Below is a small trained network, with its code and all its weights. Each question gives an input and a class and asks what happens when units are switched off, that is, made to give their printed mean instead of their output.

import numpy as np


def w(rows, s, z=0):
    codes = np.array(rows[::2]) - 128.0
    scale = np.full(codes.shape[1], s)
    scale[-1] = z or s
    return codes * scale


def f(y):
    return np.maximum(y, 0)


def log_softmax(a):
    a = a - a.max(-1, keepdims=True)
    return a - np.log(np.exp(a).sum(-1, keepdims=True))


def net(x, mask):
    res = np.array(x, float).reshape(1, 7) / 4 @ E
    y = f(res @ A[0][:, :-1].T + A[0][:, -1])
    res = res + np.where(mask, y, B[0][:, -1]) @ B[0][:, :-1]
    return log_softmax(res[-1] @ U[:, :-1].T + U[:, -1])


A, B = {}, {}
E = w([
[82,87,215,11,180,61],'x0',
[136,130,126,124,133,128],'x1',
[132,128,126,125,133,126],'x2',
[23,218,78,46,169,136],'x3',
[137,108,81,97,55,1],'x4',
[86,109,112,220,214,61],'x5',
[143,115,115,117,142,128],'x6',
],0.0079)
A[0] = w([
[173,131,202,203,165,74,93],'N1',
[131,129,67,151,100,12,70],'N2',
[137,144,193,145,61,163,254],'N3',
[159,168,129,166,12,215,127],'N4',
[108,105,222,101,218,78,69],'N5',
[210,83,176,129,143,131,126],'N6',
[140,86,187,7,61,156,168],'N7',
[154,78,214,167,54,145,138],'N8',
[178,191,56,197,127,117,68],'N9',
[127,85,159,60,110,155,132],'N10',
[95,106,228,109,147,45,103],'N11',
[134,123,77,69,37,73,22],'N12',
[94,165,101,57,117,169,163],'N13',
[148,200,149,136,38,71,137],'N14',
[117,140,187,55,126,124,167],'N15',
[158,142,181,113,213,83,65],'N16',
[132,102,176,128,143,247,139],'N17',
[97,140,186,189,185,160,51],'N18',
[102,172,226,110,117,83,116],'N19',
[167,50,194,141,76,161,212],'N20',
[110,118,186,134,178,222,13],'N21',
[39,176,91,69,128,143,112],'N22',
[125,211,21,140,111,156,148],'N23',
[74,226,148,174,205,128,140],'N24',
[176,98,134,116,153,117,143],'N25',
[63,71,131,241,222,47,170],'N26',
],0.011,0.0022)
B[0] = w([
[70,101,101,97,189,110,192],'N1',
[220,76,196,82,42,169,209],'N2',
[124,173,136,99,165,112,182],'N3',
[128,181,139,158,128,116,215],'N4',
[134,181,54,197,93,150,206],'N5',
[85,83,104,125,190,108,183],'N6',
[157,210,122,153,130,167,213],'N7',
[1,98,108,111,145,94,200],'N8',
[135,129,43,204,72,150,190],'N9',
[127,206,105,179,139,118,171],'N10',
[157,118,108,201,65,180,207],'N11',
[169,80,185,106,57,139,193],'N12',
[59,125,131,119,127,73,191],'N13',
[183,118,131,90,121,118,180],'N14',
[120,122,88,150,134,118,185],'N15',
[132,143,111,162,88,151,173],'N16',
[180,94,197,83,73,148,199],'N17',
[175,116,195,107,86,177,179],'N18',
[90,100,126,153,109,120,173],'N19',
[67,120,129,115,212,62,205],'N20',
[197,51,216,115,34,186,189],'N21',
[42,61,125,123,222,148,203],'N22',
[72,147,138,164,159,110,202],'N23',
[106,98,175,104,160,113,202],'N24',
[69,148,142,141,163,134,155],'N25',
[160,226,171,74,155,76,248],'N26',
],0.0081,0.012)
U = w([
[132,146,107,246,120,142,80],'0',
[173,58,173,56,104,144,107],'1',
[140,184,147,100,159,98,254],'2',
[80,82,122,95,180,83,46],'3',
],0.014,0.0062)

Each question gives the input, the list of numbers given to net, and the class t.
The units are the neurons (one row each of A and B). Each row of codes is followed by its name. A weight is (code - 128) times the scale printed after its matrix; where a second scale follows, it is the last column's (A, B and U).
mask holds one flag per neuron, in row order. A switched-off neuron (its flag False) gives its mean, the last column of its row in B, instead of its output. The means were averaged over made-up inputs and are rounded, as every weight is.
A unit's drop is (log p(t) with every unit on - log p(t) with that unit switched off) / (log p(t) with every unit on - log p(t) with every unit switched off).
The circuit of an input: a set's keep is (log p(t) with only the set's units on - log p(t) with every unit switched off) / (log p(t) with every unit on - log p(t) with every unit switched off). Starting from the 12 units with the biggest drops (on a tie, the unit counted first), units are removed one at a time, each time the one whose removal leaves the highest keep (on an exact tie, the one counted first), for as long as the keep stays at least 0.8.
units of the circuit, in order: the units of the circuit, biggest drop first
top k neurons: the k neurons with the biggest drops, biggest first
drop of u: that unit's drop, to one decimal
input [-1,1,6,-4,2,-4,3], class 2: top 3 neurons : (N22; N7; N1)
input [6,-4,8,-8,-1,-1,0], class 3: top 4 neurons : (N20; N8; N6; N1)
input [7,4,-5,-1,-1,5,-3], class 0: units of the circuit, in order : (N5)
input [3,-4,-2,-8,7,1,3], class 3: top 2 neurons : (N20; N8)
input [6,5,-1,2,-4,-8,1], class 2: top 3 neurons : (N9; N7; N17)
input [-7,8,5,8,-7,8,-4], class 2: top 2 neurons : (N26; N24)
input [4,-4,5,5,7,-1,-5], class 1: top 2 neurons : (N12; N2)
input [5,3,5,2,1,7,8], class 2: top 3 neurons : (N26; N9; N24)
input [7,6,-3,-5,5,-8,8], class 2: top 2 neurons : (N7; N20)
input [6,7,0,6,8,7,7], class 1: top 2 neurons : (N2; N12)
input [-3,5,-8,6,-8,-4,2], class 1: top 2 neurons : (N21; N17)
input [-1,0,5,-6,-4,8,5], class 2: top 2 neurons : (N26; N22)
input [5,1,-2,5,-3,5,3], class 0: top 4 neurons : (N5; N11; N16; N20)
input [-4,-5,5,1,-1,8,-3], class 2: units of the circuit, in order : (N26)
input [-5,-7,-3,-8,2,-6,8], class 3: drop of N20 : 0.3
input [3,8,8,1,-2,0,4], class 0: drop of N26 : 0.3
input [-3,-3,4,6,6,-5,0], class 1: drop of N12 : 1.6
